Below is a small trained network, with its code and all its weights. Each question gives an input and a target symbol and asks what happens when units are switched off, that is, made to give their printed mean instead of their output.

import numpy as np


def w(rows, s, z=0):
    codes = np.array(rows[::2]) - 128.0
    scale = np.full(codes.shape[1], s)
    scale[-1] = z or s
    return codes * scale


def norm(h):
    return h / np.sqrt((h * h).mean(-1, keepdims=True) + 1e-5)


def f(y):
    return y / 2 * (1 + np.tanh(0.7978845608 * (y + 0.044715 * y**3)))


def softmax(a):
    e = np.exp(a - a.max(-1, keepdims=True))
    return e / e.sum(-1, keepdims=True)


def log_softmax(a):
    a = a - a.max(-1, keepdims=True)
    return a - np.log(np.exp(a).sum(-1, keepdims=True))


def net(x, mask):
    ids = ['αβδεζμξψ'.index(c) for c in x.split()]
    T = len(ids)
    res = E[ids] + P[:T]
    u = 0
    for l in range(2):
        r = norm(res)
        for j in range(3):
            rows = slice(4 * j, 4 * j + 4)
            q, k, v = (r @ M[l][rows].T for M in (Q, K, V))
            z = softmax(np.where(np.tri(T) > 0, q @ k.T / 4**0.5, -1e9)) @ v
            o = O[l][rows]
            res = res + np.where(mask[u + j], z, o[:, -1]) @ o[:, :-1]
        u += 3
        y = f(norm(res) @ A[l][:, :-1].T + A[l][:, -1])
        res = res + np.where(mask[u : u + 8], y, B[l][:, -1]) @ B[l][:, :-1]
        u += 8
    return log_softmax(norm(res)[-1] @ U[:, :-1].T + U[:, -1])


Q, K, V, O, A, B = {}, {}, {}, {}, {}, {}
E = w([
[97,153,94,90,146,241],'α',
[121,144,105,123,119,68],'β',
[182,107,97,253,150,124],'δ',
[137,140,56,229,69,156],'ε',
[220,94,100,154,140,143],'ζ',
[193,102,124,169,89,76],'μ',
[88,116,168,110,38,49],'ξ',
[116,138,187,129,116,68],'ψ',
],0.019)
P = w([
[107,228,156,90,99,254],'0',
[122,84,94,141,111,80],'1',
[137,84,142,132,107,87],'2',
[182,110,95,117,137,105],'3',
[186,91,118,107,108,93],'4',
[169,88,96,106,125,95],'5',
[167,96,107,103,113,90],'6',
],0.0092)
Q[0] = w([
[189,33,186,126,94,143],'0.h0',
[157,140,145,232,127,139],'0.h0',
[194,145,84,41,147,128],'0.h0',
[192,153,123,75,78,134],'0.h0',
[202,37,82,144,104,140],'0.h1',
[159,177,70,195,133,162],'0.h1',
[156,101,171,95,34,35],'0.h1',
[144,117,123,132,214,251],'0.h1',
[163,90,96,201,219,214],'0.h2',
[63,194,139,148,139,92],'0.h2',
[104,107,153,97,157,193],'0.h2',
[147,126,77,228,157,102],'0.h2',
],0.011)
K[0] = w([
[166,145,172,82,75,126],'0.h0',
[189,132,138,76,94,184],'0.h0',
[146,137,51,170,129,116],'0.h0',
[174,135,132,152,87,2],'0.h0',
[54,105,97,120,100,157],'0.h1',
[105,87,138,69,156,120],'0.h1',
[158,226,157,142,118,153],'0.h1',
[79,67,106,132,195,83],'0.h1',
[85,6,79,131,208,76],'0.h2',
[72,178,114,129,137,178],'0.h2',
[46,106,158,115,128,94],'0.h2',
[177,86,114,152,178,140],'0.h2',
],0.011)
V[0] = w([
[196,153,178,180,110,118],'0.h0',
[145,109,162,86,36,156],'0.h0',
[159,57,133,185,184,99],'0.h0',
[82,132,176,72,140,124],'0.h0',
[62,71,95,49,103,150],'0.h1',
[198,126,132,134,100,113],'0.h1',
[151,204,153,85,75,182],'0.h1',
[100,100,83,166,173,169],'0.h1',
[135,152,138,55,178,171],'0.h2',
[99,115,1,120,91,136],'0.h2',
[97,111,157,136,41,121],'0.h2',
[219,151,122,119,76,142],'0.h2',
],0.0094)
O[0] = w([
[72,139,91,206,92,95,189],'0.h0',
[179,147,60,148,131,198,241],'0.h0',
[115,134,107,100,47,93,91],'0.h0',
[187,146,54,94,154,174,121],'0.h0',
[161,131,234,140,86,138,125],'0.h1',
[114,93,106,42,163,168,164],'0.h1',
[87,155,175,136,190,179,254],'0.h1',
[157,158,99,157,78,64,41],'0.h1',
[69,123,119,200,149,173,50],'0.h2',
[94,95,206,114,1,96,138],'0.h2',
[107,203,180,59,165,50,208],'0.h2',
[115,45,219,132,184,100,234],'0.h2',
],0.0075,0.0084)
A[0] = w([
[72,176,87,242,96,121,137],'0.n0',
[224,70,84,213,118,136,239],'0.n1',
[230,121,150,80,178,151,254],'0.n2',
[68,201,142,174,91,222,78],'0.n3',
[116,162,132,198,112,181,62],'0.n4',
[168,99,59,251,142,190,78],'0.n5',
[144,60,136,183,159,144,237],'0.n6',
[176,225,73,79,178,154,120],'0.n7',
],0.011,0.0055)
B[0] = w([
[206,106,5,99,117,165,146],'0.n0',
[146,57,63,194,26,132,245],'0.n1',
[165,85,67,154,2,168,254],'0.n2',
[215,52,119,93,144,15,143],'0.n3',
[177,78,116,96,185,85,129],'0.n4',
[144,104,11,92,78,108,173],'0.n5',
[60,147,84,213,44,137,226],'0.n6',
[32,135,160,132,128,33,149],'0.n7',
],0.0088,0.0091)
Q[1] = w([
[51,178,145,74,71,98],'1.h0',
[118,110,108,133,172,239],'1.h0',
[235,95,158,141,131,197],'1.h0',
[128,167,68,133,82,123],'1.h0',
[127,118,82,133,170,155],'1.h1',
[206,169,109,118,174,69],'1.h1',
[158,114,97,104,179,135],'1.h1',
[145,227,246,98,198,157],'1.h1',
[127,120,168,114,149,133],'1.h2',
[192,197,174,143,149,147],'1.h2',
[135,119,97,91,111,119],'1.h2',
[157,145,226,173,115,103],'1.h2',
],0.012)
K[1] = w([
[231,84,156,145,204,130],'1.h0',
[45,136,132,184,127,79],'1.h0',
[106,89,112,116,28,95],'1.h0',
[159,115,79,210,113,191],'1.h0',
[79,78,96,134,127,98],'1.h1',
[61,140,172,63,38,72],'1.h1',
[23,144,138,138,66,110],'1.h1',
[146,112,223,114,104,59],'1.h1',
[108,93,105,92,179,157],'1.h2',
[165,203,20,139,166,123],'1.h2',
[109,67,151,140,76,116],'1.h2',
[255,174,160,100,233,214],'1.h2',
],0.0089)
V[1] = w([
[56,153,157,56,98,62],'1.h0',
[148,158,150,165,63,173],'1.h0',
[88,83,140,173,12,151],'1.h0',
[51,103,88,157,150,148],'1.h0',
[85,74,111,146,157,84],'1.h1',
[144,103,209,118,136,171],'1.h1',
[89,162,91,148,151,153],'1.h1',
[109,70,164,127,192,70],'1.h1',
[120,39,210,192,161,116],'1.h2',
[88,142,77,69,133,97],'1.h2',
[80,133,101,166,116,139],'1.h2',
[138,97,123,171,198,129],'1.h2',
],0.011)
O[1] = w([
[65,133,90,4,214,59,151],'1.h0',
[95,102,106,182,152,109,166],'1.h0',
[45,35,138,196,199,64,255],'1.h0',
[201,61,231,123,232,105,123],'1.h0',
[161,75,253,116,64,212,129],'1.h1',
[50,55,26,122,148,158,117],'1.h1',
[197,114,165,101,162,144,104],'1.h1',
[103,125,159,57,56,195,84],'1.h1',
[113,41,163,111,72,222,154],'1.h2',
[209,197,156,71,193,89,135],'1.h2',
[150,115,183,173,153,177,127],'1.h2',
[99,66,112,116,54,176,64],'1.h2',
],0.0072,0.0096)
A[1] = w([
[123,85,179,33,206,132,1],'1.n0',
[32,196,169,113,110,136,90],'1.n1',
[139,160,30,220,53,244,141],'1.n2',
[242,184,169,1,118,38,65],'1.n3',
[6,159,79,75,188,105,42],'1.n4',
[47,104,39,160,134,86,218],'1.n5',
[150,85,56,126,38,185,102],'1.n6',
[82,33,120,189,161,239,145],'1.n7',
],0.0079,0.0043)
B[1] = w([
[176,39,126,5,185,101,145],'1.n0',
[117,164,79,131,74,119,153],'1.n1',
[193,54,62,124,113,106,207],'1.n2',
[136,151,75,175,155,152,156],'1.n3',
[97,170,85,78,175,56,206],'1.n4',
[143,180,88,100,166,161,254],'1.n5',
[156,119,84,179,106,119,179],'1.n6',
[91,216,79,148,143,113,195],'1.n7',
],0.011,0.0087)
U = w([
[169,106,42,140,144,150,136],'α',
[73,104,129,99,70,181,182],'β',
[164,151,187,152,154,2,3],'δ',
[82,193,207,127,42,93,102],'ε',
[12,99,200,171,171,120,140],'ζ',
[110,44,180,53,153,94,134],'μ',
[33,174,90,112,147,68,194],'ξ',
[180,189,180,119,141,147,217],'ψ',
],0.0088,0.0031)

Each question gives the input, a string of symbols that net reads in full, and the target symbol t.
The units are the heads (4 rows each of Q, K, V and O) and the neurons (one row each of A and B). Each row of codes is followed by its name. A weight is (code - 128) times the scale printed after its matrix; where a second scale follows, it is the last column's (O, A, B and U).
mask holds one flag per unit, layer by layer, with each layer's heads first. A switched-off unit (its flag False) gives its mean, the last column of its rows in O or B, instead of its output. The means were averaged over made-up inputs and are rounded, as every weight is.
A unit's drop is (log p(t) with every unit on - log p(t) with that unit switched off) / (log p(t) with every unit on - log p(t) with every unit switched off).
most important unit: the unit with the biggest drop
top k neurons: the k neurons with the biggest drops, biggest first
k most important neurons of layer l: the k neurons of layer l with the biggest drops, biggest first
which heads matter: for each layer, one digit per head in row order, 1 if its drop is at least 0.15 and else 0, layers parted by /
drop when u is switched off: that unit's drop, to one decimal
input δ ψ β, target δ: most important unit => 0.h1
input ψ μ α, target ψ: 3 most important neurons of layer 0 => 0.n7, 0.n3, 0.n2
input ζ μ α, target ζ: which heads matter => 011 / 100
input ξ ζ ξ α, target ξ: top 2 neurons => 0.n1, 0.n6
input δ α ξ μ ξ, target δ: top 2 neurons => 0.n0, 0.n2
input μ ξ ξ ζ μ α, target μ: which heads matter => 110 / 100
input ξ ξ α α μ ε μ, target δ: which heads matter => 101 / 011
input α α ξ, target α: which heads matter => 111 / 000
input β ξ δ α ξ, target β: 2 most important neurons of layer 0 => 0.n3, 0.n1
input ξ ε α, target ξ: top 2 neurons => 0.n6, 0.n1
input μ ξ α, target μ: which heads matter => 011 / 000
input ε μ ψ ξ α, target ε: which heads matter => 101 / 110
input δ ζ ξ, target δ: which heads matter => 010 / 010
input ε μ β ε ψ, target ε: top neuron => 0.n3
input δ μ μ ξ ξ β ψ, target δ: which heads matter => 010 / 010
input ψ ζ ε β, target ψ: top 2 neurons => 0.n3, 1.n3
input μ μ μ ζ ζ ξ, target μ: which heads matter => 010 / 000
input ζ ξ ζ ψ β ξ ψ, target ζ: which heads matter => 001 / 000
input ζ δ ξ β, target ζ: which heads matter => 101 / 000
input ε ξ μ α μ δ ψ, target ε: top 2 neurons => 0.n3, 0.n7
input ζ ξ ξ ε ξ δ α, target ζ: most important unit => 0.h2
input ζ ψ ξ ξ ψ, target ζ: which heads matter => 001 / 100
input ψ μ ψ ξ μ μ β, target ψ: 2 most important neurons of layer 0 => 0.n3, 0.n1
input μ ξ ζ ζ ξ β, target μ: drop when 0.n2 is switched off => 0.0
input ζ ζ μ ξ, target ζ: drop when 0.h2 is switched off => 0.9
input μ μ ξ ξ ψ, target μ: drop when 1.h0 is switched off => 0.1
